Rows are numbered. After the first four, each row is followed by the numbers of the three nearest rows among all rows above it, by straight-line distance, nearest first.
(in the rows, 128 means zero)
1: [125 120 125 137 127 147 173 136 143 170 128 150 141 124 135 157 116 172
 150 176 158 139 139 168 142 114 181 145 138 129 144 154 157 152 177 144
 148 143 255 145 172 148 145 131 160 149 152 144 133 125 119 156 156 136
 152 148 142 169 157 140 163 142 161 163 127]
2: [132 130 125 122 133 122 138 135 118 137 121 132 127 116 130 144 114 134
 130 111 135 122 126 139 137 114 122 123 130 126 118 133 129 125 134 128
 129 128 160 129 137 125 130 128 139 125 136 123 134 122 111 121 131 139
 137 124 140 151 144 147 162 147 149 168 136]
3: [120 131 128 134 126 133 139 130 126 130 127 130 130 127 123 131 114 124
 125 102 132 122 120 132 120 113 126 123 132 136 124 128 124 126 136 127
 125 126 149 130 137 132 139 128 133 126 132 130 138 128 118 127 125 131
 136 121 128 138 124 141 140 137 146 149 136]
4: [129 118 124 131 116 134 150 131 121 138 120 133 122 121 127 130  99 149
 127 124 132 122 117 138 127 107 132 132 131 129 115 136 120 126 138 133
 122 131 177 134 130 135 139 125 128 128 134 124 118 128 114 129 129 133
 134 126 133 124 129 127 143 143 150 157 132]
5: [122 131 113 126 123 131 136 123 124 127 128 133 136 118 132 143 147 139
 147 185 160 147 138 157 137 136 171 139 138 132 154 155 153 147 161 137
 139 144 251 152 159 152 152 137 158 148 161 148 125 131 138 163 153 132
 144 143 150 153 150 148 163 141 149 162 137]	1 4 2
6: [119 123 137 147 138 159 158 140 136 159 145 152 141 128 138 155 140 149
 158 158 157 145 147 142 155 135 196 145 131 124 157 158 158 138 160 144
 148 138 255 153 154 149 143 136 133 146 159 135 138 128 128 142 168 137
 139 166 145 157 153 133 166 136 157 153 130]	1 5 4
7: [130 130 127 126 129 128 141 128 133 134 125 128 131 126 126 130 107 126
 114 124 134 119 125 142 126 111 113 126 128 128 140 129 129 136 151 130
 139 135 255 153 169 138 156 147 160 137 155 150 136 127 150 157 156 140
 144 142 145 151 145 138 154 151 143 156 135]	5 4 2
8: [127 123 127 129 131 129 133 128 117 138 124 128 133 127 123 129  98 135
 125  85 133 124 122 139 132 114 158 139 137 137 160 146 148 141 157 142
 142 138 240 140 158 137 156 134 157 135 151 151 133 132 142 152 142 140
 149 137 147 171 151 151 154 137 155 151 146]	7 5 2
9: [125 125 136 118 136 126 149 123 143 132 105 127 139 134 133 121 129 146
 101 121 140 113 118 171 121 119  82 131 140 130 135 123 118 150 138 121
 131 132 250 139 171 137 181 135 179 131 154 171 139 133 174 170 125 136
 157 112 139 142 152 145 149 148 146 173 142]	7 8 5
10: [123 128 133 132 125 135 124 135 118 138 129 121 127 122 129 139 164 158
 152 180 155 162 137 149 138 151 181 140 134 127 155 148 152 149 158 146
 142 136 228 138 146 139 150 132 148 130 147 154 151 131 154 154 152 137
 142 152 145 154 152 137 159 131 141 156 138]	5 6 1
11: [131 122 131 121 130 128 143 119 128 133 121 130 130 129 133 118 130 139
 108 133 136 117 119 153 126 117 104 132 130 126 135 119 128 138 137 128
 122 123 167 119 141 128 148 124 145 126 136 143 137 125 127 142 114 133
 137 115 129 130 132 141 146 140 151 153 138]	3 4 2
12: [119 137 124 128 127 136 144 131 131 134 116 136 129 125 130 131 110 134
 118 114 129 123 116 149 125 114 114 127 128 126 130 123 125 135 135 123
 125 127 169 129 143 122 141 124 137 133 135 131 134 134 143 149 144 132
 134 132 140 163 153 135 158 144 152 156 136]	2 3 11
13: [117 134 121 130 123 128 133 134 131 138 130 130 130 131 128 136 103 137
 139 109 120 129 125 122 128 121 140 124 131 122 118 134 126 125 140 130
 123 139 174 138 128 136 122 136 131 142 129 126 116 126 113 124 139 125
 129 132 124 127 130 133 129 133 131 141 132]	4 3 2
14: [122 123 127 138 119 134 139 125 120 119 122 124 133 116 126 137 115 140
 118 114 124 126 129 132 116 120 131 131 120 114 125 136 127 121 128 138
 123 131 158 127 129 126 130 127 134 135 126 122 148 138 143 147 144 137
 142 147 144 166 145 146 162 136 145 151 130]	12 2 3
15: [120 126 132 141 125 134 134 126 135 131 124 130 116 118 123 131  96 133
 135 120 126 129 138 139 140 141 191 146 139 131 147 167 154 131 162 144
 151 135 255 153 152 152 136 136 142 146 145 142 130 129 132 142 164 139
 151 163 144 162 157 140 164 147 150 156 131]	8 6 5
16: [117 123 124 127 126 123 134 128 130 142 123 132 130 117 135 131 117 129
 126  77 137 114 125 142 132 113 129 134 135 129 138 133 133 136 120 127
 130 133 173 133 137 129 138 128 137 126 156 147 133 126 139 163 155 142
 140 145 135 160 151 138 154 134 150 151 138]	12 14 2
17: [120 126 127 138 132 132 140 128 121 146 124 135 118 122 125 138 110 159
 146 179 157 155 143 162 149 136 181 140 138 133 149 162 158 136 170 137
 144 133 255 146 157 139 143 133 158 133 151 145 147 127 139 153 165 140
 139 140 153 161 147 143 154 144 150 164 145]	5 10 1
18: [130 124 143 151 150 142 150 139 149 151 143 151 138 127 133 143 148 160
 148 180 155 156 147 160 138 142 176 131 136 135 140 152 159 141 169 148
 148 135 249 146 161 135 150 136 156 135 152 143 142 145 155 150 161 145
 141 156 153 162 144 144 159 136 147 168 128]	17 6 10
19: [132 130 132 127 126 125 127 128 126 139 129 123 123 119 120 126 125 133
 128 122 126 120 121 146 124 118 119 121 131 120 130 123 123 119 138 125
 131 129 162 118 131 131 130 134 143 148 161 144 142 133 154 158 149 134
 141 141 146 160 151 150 152 137 155 166 136]	12 14 16
20: [129 125 125 136 123 131 120 137 123 145 150 155 132 126 134 148 164 145
 165 179 142 169 163 142 133 157 187 136 134 132 141 158 162 137 161 140
 140 146 196 142 144 144 139 135 143 142 144 135 140 131 148 145 166 128
 135 161 143 169 143 139 168 138 148 152 136]	10 18 5
21: [129 124 128 122 128 136 142 128 125 138 128 133 126 129 143 149 151 154
 150 174 147 154 142 165 147 133 165 148 136 132 162 140 153 151 167 137
 146 133 254 152 166 140 168 135 160 142 153 157 142 137 148 154 143 139
 142 140 143 155 153 146 157 136 154 157 137]	5 10 17
22: [130 126 126 125 128 135 139 135 129 156 131 147 137 135 140 143 146 167
 147 198 161 149 148 165 124 133 160 148 140 130 157 154 160 141 169 143
 152 140 255 151 164 138 166 133 167 125 161 145 144 124 144 160 148 147
 150 140 137 160 154 139 159 137 152 156 135]	21 5 18
23: [131 130 126 122 137 126 140 120 133 140 124 128 131 123 133 119 128 141
 128 198 170 138 148 176 143 140 155 143 136 140 165 147 154 151 165 133
 146 136 247 146 170 142 164 129 167 134 153 159 145 132 161 169 138 147
 139 129 142 153 148 146 158 138 145 159 137]	21 22 5
24: [126 126 123 134 126 126 136 133 118 135 132 129 136 123 118 145 135 152
 143 169 150 156 141 162 140 139 179 139 145 133 155 153 155 142 162 143
 144 139 245 141 162 141 146 142 154 143 160 151 140 126 147 154 152 137
 140 137 145 153 154 134 152 136 146 163 133]	5 17 21
25: [125 132 127 131 117 127 132 125 112 140 129 137 116 117 130 140  92 126
 145 116 115 136 123 117 125 112 158 133 127 121 110 142 132 118 134 129
 128 128 163 138 128 129 122 143 147 147 152 134 144 116 132 141 177 136
 139 171 142 169 180 153 159 131 152 161 128]	14 19 16
26: [122 128 128 132 127 135 142 120 132 146 120 115 120 117 122 125 111 140
 132 117 133 128 117 139 128 111 131 130 136 124 121 134 122 130 132 131
 123 123 179 126 136 125 149 133 160 142 153 147 149 136 148 154 156 139
 142 148 141 159 151 141 161 149 155 160 144]	19 12 16
27: [132 134 134 131 113 135 134 129 125 138 125 132 130 127 119 133 106 138
 138  98 136 123 122 133 120 114 137 133 133 127 155 159 156 143 161 140
 150 136 246 141 164 142 148 130 152 139 152 144 149 130 147 146 156 139
 152 143 138 157 152 135 158 130 154 158 142]	8 7 15
28: [119 118 123 123 142 133 155 120 127 141 111 129 129 121 131 125 100 137
 111 117 129 120 127 172 143 132 161 144 140 137 159 148 149 136 165 136
 152 135 255 144 173 132 167 132 167 139 149 155 139 135 151 172 149 140
 150 132 138 159 149 150 152 143 151 161 133]	8 7 27
29: [129 131 124 134 130 125 141 127 130 128 131 117 128 123 129 135 125 132
 123 134 123 123 122 135 127 119 110 128 132 136 142 147 152 143 161 136
 148 140 243 143 157 141 161 132 160 135 156 157 136 134 154 161 148 139
 133 144 144 156 144 136 152 148 144 159 148]	7 27 8
30: [124 125 127 131 120 133 136 132 120 126 123 126 123 125 117 127 111 133
 125  90 122 126 125 118 118 119 129 141 134 126 122 127 132 135 130 119
 130 128 143 136 133 131 126 130 128 132 128 124 126 137 146 145 155 134
 140 139 140 157 148 138 157 140 144 166 138]	14 12 3
31: [124 129 120 132 126 133 137 125 136 139 122 134 126 120 127 127 110 126
 130 133 133 117 122 132 127 119 127 130 128 126 140 134 131 132 132 134
 127 124 160 132 135 124 131 132 138 129 142 148 140 131 155 152 152 134
 145 139 148 153 151 139 154 136 146 146 137]	12 19 26
32: [117 130 121 129 124 129 140 129 123 146 126 129 128 134 130 139  95 141
 132 111 120 125 121 132 120 113 142 139 130 131 117 139 131 125 140 131
 123 133 169 131 139 141 130 120 128 126 131 119 128 123 108 121 135 134
 134 138 131 159 149 144 156 140 158 156 138]	2 4 3
33: [134 127 133 130 118 128 140 119 122 135 124 125 123 116 122 131  99 134
 127 127 135 120 119 135 130 110 147 134 139 131 160 159 156 139 166 144
 149 135 255 153 154 140 165 129 159 132 147 148 130 129 137 159 150 143
 149 143 138 163 153 144 164 141 154 159 133]	27 8 29
34: [118 135 120 128 124 124 148 120 127 142 111 133 134 121 127 130 102 134
 118 112 147 110 122 142 122  96 118 130 132 122 118 136 141 146 167 135
 148 143 255 155 175 129 158 140 166 130 164 160 134 121 144 159 143 145
 153 145 146 160 152 150 160 144 148 162 140]	7 29 33
35: [125 125 132 130 127 134 134 125 126 141 120 124 118 122 129 127  95 130
 129  89 129 117 121 132 131 111 142 132 136 130 124 140 123 131 131 122
 134 130 167 132 143 134 118 120 126 128 128 127 121 128  99 130 135 127
 130 139 133 129 131 134 136 126 135 147 136]	13 3 4
36: [126 126 129 124 119 121 137 123 125 132 124 128 125 128 129 134 109 127
 127 119 131 118 129 124 131 115 154 139 127 137 158 145 152 143 158 141
 156 146 251 144 163 142 144 135 149 130 151 139 140 141 137 151 158 131
 147 144 142 168 146 144 156 138 157 156 127]	33 27 8
37: [117 127 122 127 119 125 138 122 122 139 124 124 120 128 119 135 131 161
 144 185 151 148 145 157 140 137 183 135 143 130 154 155 153 150 164 141
 147 135 252 160 164 132 149 143 151 141 157 140 143 128 143 145 147 142
 142 149 155 168 147 142 160 143 149 152 132]	24 17 5
38: [136 128 129 135 120 138 143 125 119 136 120 130 132 123 120 137  88 141
 120 101 129 119 119 133 129 109 140 131 140 121 116 139 114 120 139 129
 131 129 191 136 145 130 123 132 129 137 129 128 139 122 105 122 139 128
 133 133 129 132 124 131 147 135 155 168 134]	4 35 32
39: [129 120 135 127 124 131 131 135 139 129 132 130 130 134 122 129 117 148
 123 168 138 142 148 159 139 156 160 137 140 139 157 154 155 149 159 140
 143 144 227 139 170 135 152 132 154 122 165 160 149 141 154 149 154 139
 138 139 144 157 144 142 153 140 139 154 136]	24 23 37
40: [135 124 123 121 130 132 145 129 131 134 115 126 132 129 131 114 125 148
 117 194 162 139 146 185 141 144 135 133 126 135 176 144 151 146 167 136
 152 138 239 144 167 134 177 139 163 133 158 163 138 131 170 157 131 140
 143 126 135 150 151 145 162 148 149 159 134]	23 39 21
41: [119 130 126 134 123 123 133 127 123 139 130 127 122 128 124 132 101 127
 134 128 126 123 124 128 125 110 155 126 136 126 144 148 159 133 165 149
 140 138 248 145 147 140 139 144 152 140 152 137 148 134 141 144 159 137
 146 150 146 166 148 138 163 143 142 158 135]	36 33 27
42: [124 135 134 133 129 140 141 128 118 143 121 127 120 127 123 116 101 137
 129 148 153 145 131 171 142 141 165 141 141 137 162 164 145 143 162 146
 149 143 255 148 165 145 153 127 153 137 151 141 139 128 149 164 149 140
 142 141 149 157 155 130 150 143 160 162 138]	17 24 28
43: [127 131 126 121 126 129 129 129 127 138 132 127 121 128 131 128 113 127
 125 128 127 119 128 127 125 110 124 137 129 130 118 137 128 128 149 142
 142 149 247 145 162 130 149 140 152 135 153 152 127 137 144 155 147 148
 149 155 136 156 142 136 156 137 148 152 148]	7 29 34
44: [133 132 133 129 130 123 141 122 125 134 132 128 131 132 126 123 111 135
 126 138 137 124 129 132 126 106 125 132 128 127 124 134 123 130 135 134
 127 133 157 129 140 134 133 128 125 127 129 134 124 118 114 128 133 124
 132 137 148 157 149 152 157 145 151 153 136]	2 32 3
45: [125 128 131 133 124 131 141 120 128 132 122 136 133 134 122 152 149 150
 151 198 152 154 147 168 138 133 173 139 145 140 170 152 149 141 170 145
 145 137 246 147 159 134 141 140 150 133 145 148 145 138 145 143 154 134
 139 155 152 160 146 140 151 148 150 159 127]	37 24 21
46: [132 130 125 130 132 124 129 131 125 134 122 122 134 122 134 129 124 139
 117 109 131 120 119 142 118 113 106 131 130 137 133 118 134 127 127 129
 125 129 181 136 165 137 163 127 156 130 148 158 137 135 149 158 148 140
 146 135 140 143 149 141 152 142 151 158 145]	12 26 16
47: [121 132 127 126 133 129 142 127 131 142 117 125 135 125 130 130 109 133
 123 131 133 125 137 157 125 143 166 144 133 130 164 144 159 139 150 149
 140 153 255 144 165 141 155 137 166 140 152 156 156 133 148 156 153 133
 143 141 136 159 150 135 164 145 148 165 141]	28 42 36
48: [129 133 123 128 134 129 133 129 127 138 118 126 131 128 133 120 132 133
 120 113 133 125 111 143 122 127 106 129 121 134 138 123 130 133 130 124
 125 126 150 118 136 133 154 133 165 132 153 161 147 136 170 162 134 137
 147 131 138 153 153 141 148 138 149 159 138]	46 19 31
49: [126 127 131 131 120 124 133 133 115 135 116 131 127 118 130 133 103 136
 129 125 135 124 120 127 126 112 138 131 123 117 113 136 130 132 127 120
 128 124 177 132 132 130 128 136 131 133 132 120 128 121 117 140 138 123
 149 135 137 160 145 140 161 137 149 163 128]	2 32 44
50: [136 125 130 128 135 129 149 120 131 142 118 130 130 129 128 129 115 148
 110 116 133 137 134 167 140 129 162 136 129 139 141 153 150 144 166 133
 154 132 253 144 169 137 163 131 165 130 152 160 143 138 155 158 149 139
 150 135 141 150 145 148 157 139 147 157 144]	28 47 8
51: [125 131 122 133 110 124 130 123 121 134 129 127 120 122 122 132 112 124
 138 109 128 141 145 134 136 145 198 136 137 128 149 153 162 142 167 139
 147 130 243 162 151 142 134 145 140 133 159 137 142 133 132 145 167 134
 145 168 148 167 147 136 159 137 153 147 130]	15 41 36
52: [133 133 133 124 129 120 141 129 137 132 122 128 124 118 127 131 117 137
 134 140 133 121 127 130 122 123 125 137 133 131 140 158 156 147 156 137
 146 138 241 140 152 146 147 128 154 138 148 153 133 127 145 149 152 136
 150 150 137 164 143 145 161 136 148 150 139]	29 33 36
53: [126 123 133 134 132 127 141 123 126 138 128 126 125 128 131 122 117 130
 121 130 142 130 131 133 127 116 125 132 134 136 151 152 165 142 161 141
 140 139 242 154 165 140 153 139 163 134 153 146 141 131 151 159 144 138
 136 146 152 156 152 150 151 137 144 161 147]	29 52 33
54: [124 129 128 127 126 125 132 116 133 137 129 128 126 131 127 122 120 128
 125 123 131 120 129 134 120 131 112 125 129 134 123 125 119 129 122 123
 131 136 137 127 128 127 132 123 143 130 131 133 137 124 125 138 119 124
 141 134 125 128 128 134 125 136 124 134 141]	3 11 13
55: [132 126 123 124 145 131 133 119 129 135 121 126 133 123 123 127 122 130
 120 124 132 118 120 147 120 112 115 139 123 131 136 113 117 131 130 134
 129 126 151 117 150 138 143 132 143 138 153 154 143 135 157 165 145 136
 141 139 152 159 148 149 159 133 149 164 132]	19 48 31
56: [126 124 127 118 128 133 143 129 133 133 120 134 124 121 129 126 112 140
 116 112 129 117 111 152 125 114  99 124 125 130 134 120 125 137 147 129
 150 136 249 150 182 144 163 134 171 129 157 157 144 131 149 162 145 141
 154 134 145 160 152 143 153 136 150 151 145]	7 34 29
57: [132 138 125 119 136 118 129 137 130 128 127 139 134 129 123 113 167 133
 119 135 133 133 131 139 124 147 109 128 130 145 148 118 123 133 121 121
 121 124 103 115 123 123 152 129 158 141 143 159 150 136 173 162 134 131
 144 126 146 142 150 140 147 136 135 156 142]	48 55 19
58: [132 130 127 134 119 138 133 134 128 134 123 134 126 121 123 131  99 146
 131 117 135 126 120 132 117 112 139 124 137 126 108 136 129 129 135 132
 131 132 167 124 132 136 121 131 122 128 126 116 118 124 108 126 141 127
 133 139 124 141 139 149 154 135 155 158 138]	32 49 4
59: [118 126 137 134 116 139 122 130 119 140 131 127 118 125 124 140  97 120
 147  83 129 133 123 113 135 125 203 137 139 134 144 157 156 141 166 155
 146 145 236 163 151 146 129 147 144 141 151 137 150 136 140 171 168 146
 144 160 145 170 149 144 167 139 160 153 137]	51 15 41
60: [124 131 128 128 132 130 133 128 127 119 126 118 131 127 124 118 128 126
 118 131 138 131 121 128 130 132 111 125 129 123 140 127 124 127 127 125
 127 122 140 128 142 135 146 121 136 129 131 137 121 128 136 128 122 126
 124 127 133 148 144 151 152 142 142 160 146]	44 3 11
61: [132 119 131 137 122 133 145 138 120 145 134 129 120 130 128 129 103 157
 128 129 134 135 119 118 123 109 150 121 137 121 131 148 152 155 166 138
 149 143 255 155 160 142 129 144 146 153 157 143 147 131 144 148 163 132
 148 154 152 163 150 144 152 142 163 150 126]	41 36 27
62: [127 127 124 135 123 126 137 128 124 137 130 127 119 127 127 129 103 113
 136 111 141 124 121 121 122 116 144 122 141 124 127 137 136 121 163 146
 146 142 249 159 155 140 141 135 148 148 147 140 137 131 132 147 161 136
 139 154 142 157 143 140 158 139 145 152 141]	41 43 36
63: [126 123 134 125 124 126 136 128 125 143 120 133 131 133 137 124 107 135
 123 125 140 125 121 138 118 121 116 135 128 122 114 132 126 132 139 119
 134 133 163 136 139 125 136 131 128 136 134 130 126 127 123 127 137 130
 134 146 146 158 158 140 160 131 148 162 132]	44 49 12
64: [126 128 129 125 134 134 136 131 129 137 119 125 131 129 138 113 130 140
 112 135 136 110 119 150 127 120 109 135 126 144 174 143 155 143 160 133
 149 136 242 146 164 140 171 132 170 131 145 160 135 136 163 171 132 132
 142 128 139 154 144 145 153 144 149 171 141]	29 53 7
65: [125 126 129 124 125 135 141 122 123 136 115 125 127 117 119 125 106 130
 115 115 140 115 115 139 123 117 113 128 127 135 129 130 122 125 138 125
 132 132 172 126 144 129 147 130 140 123 127 130 125 125 149 162 131 132
 146 141 153 156 150 144 156 137 147 159 139]	12 31 63
66: [122 131 121 125 135 133 138 128 128 141 112 125 129 118 128 118 120 141
 121 118 133 126 130 174 145 132 161 139 146 133 171 139 149 152 159 137
 143 133 253 152 168 144 160 130 162 134 158 158 141 133 145 157 140 136
 146 137 143 146 153 154 161 150 154 161 131]	28 50 47
67: [127 133 125 126 117 133 142 130 126 145 125 124 130 118 128 131 111 145
 129 118 135 116 120 136 123 110 113 131 133 136 128 134 133 124 131 127
 121 127 161 133 140 127 137 126 137 121 126 125 128 130 110 141 125 129
 132 129 132 147 148 142 147 139 151 166 142]	2 3 44
68: [117 129 124 130 130 129 130 127 123 131 129 131 124 124 134 125 117 130
 137 119 126 123 126 117 126 124 140 121 136 126 112 141 123 122 136 130
 128 124 180 136 152 130 148 139 153 138 152 143 140 125 149 147 160 133
 142 145 148 162 150 138 156 141 151 155 140]	26 31 19
69: [117 129 125 125 124 127 143 129 121 143 116 135 130 119 134 133 106 142
 116 107 137 119 114 141 126 112 119 130 125 130 131 131 128 130 132 125
 135 135 178 125 156 136 137 131 129 126 123 129 132 132 113 127 125 124
 133 118 137 148 154 139 162 148 145 156 140]	67 2 12
70: [139 122 130 124 126 132 141 132 133 141 117 125 139 130 128 132 114 133
 120 121 128 121 125 142 121 119 115 128 135 129 118 134 129 130 128 128
 141 120 156 132 138 128 131 128 137 129 134 130 118 130 124 141 126 139
 136 131 137 154 151 139 155 145 150 168 125]	63 67 2
71: [122 131 126 142 118 140 125 135 120 134 137 136 127 126 117 144  87 130
 146 124 129 137 139 130 143 149 205 142 144 127 140 162 164 136 161 144
 150 146 248 155 144 150 125 149 145 146 142 137 147 122 122 138 176 144
 143 174 143 168 148 150 171 136 155 151 133]	15 51 59
72: [126 133 130 117 137 135 146 129 138 140 115 128 131 122 136 118 151 130
 125 182 159 143 142 177 135 146 146 148 136 149 164 134 153 144 152 135
 140 137 233 136 165 140 172 132 173 133 157 159 136 138 172 173 128 139
 141 120 153 138 151 133 158 138 139 160 136]	23 40 21
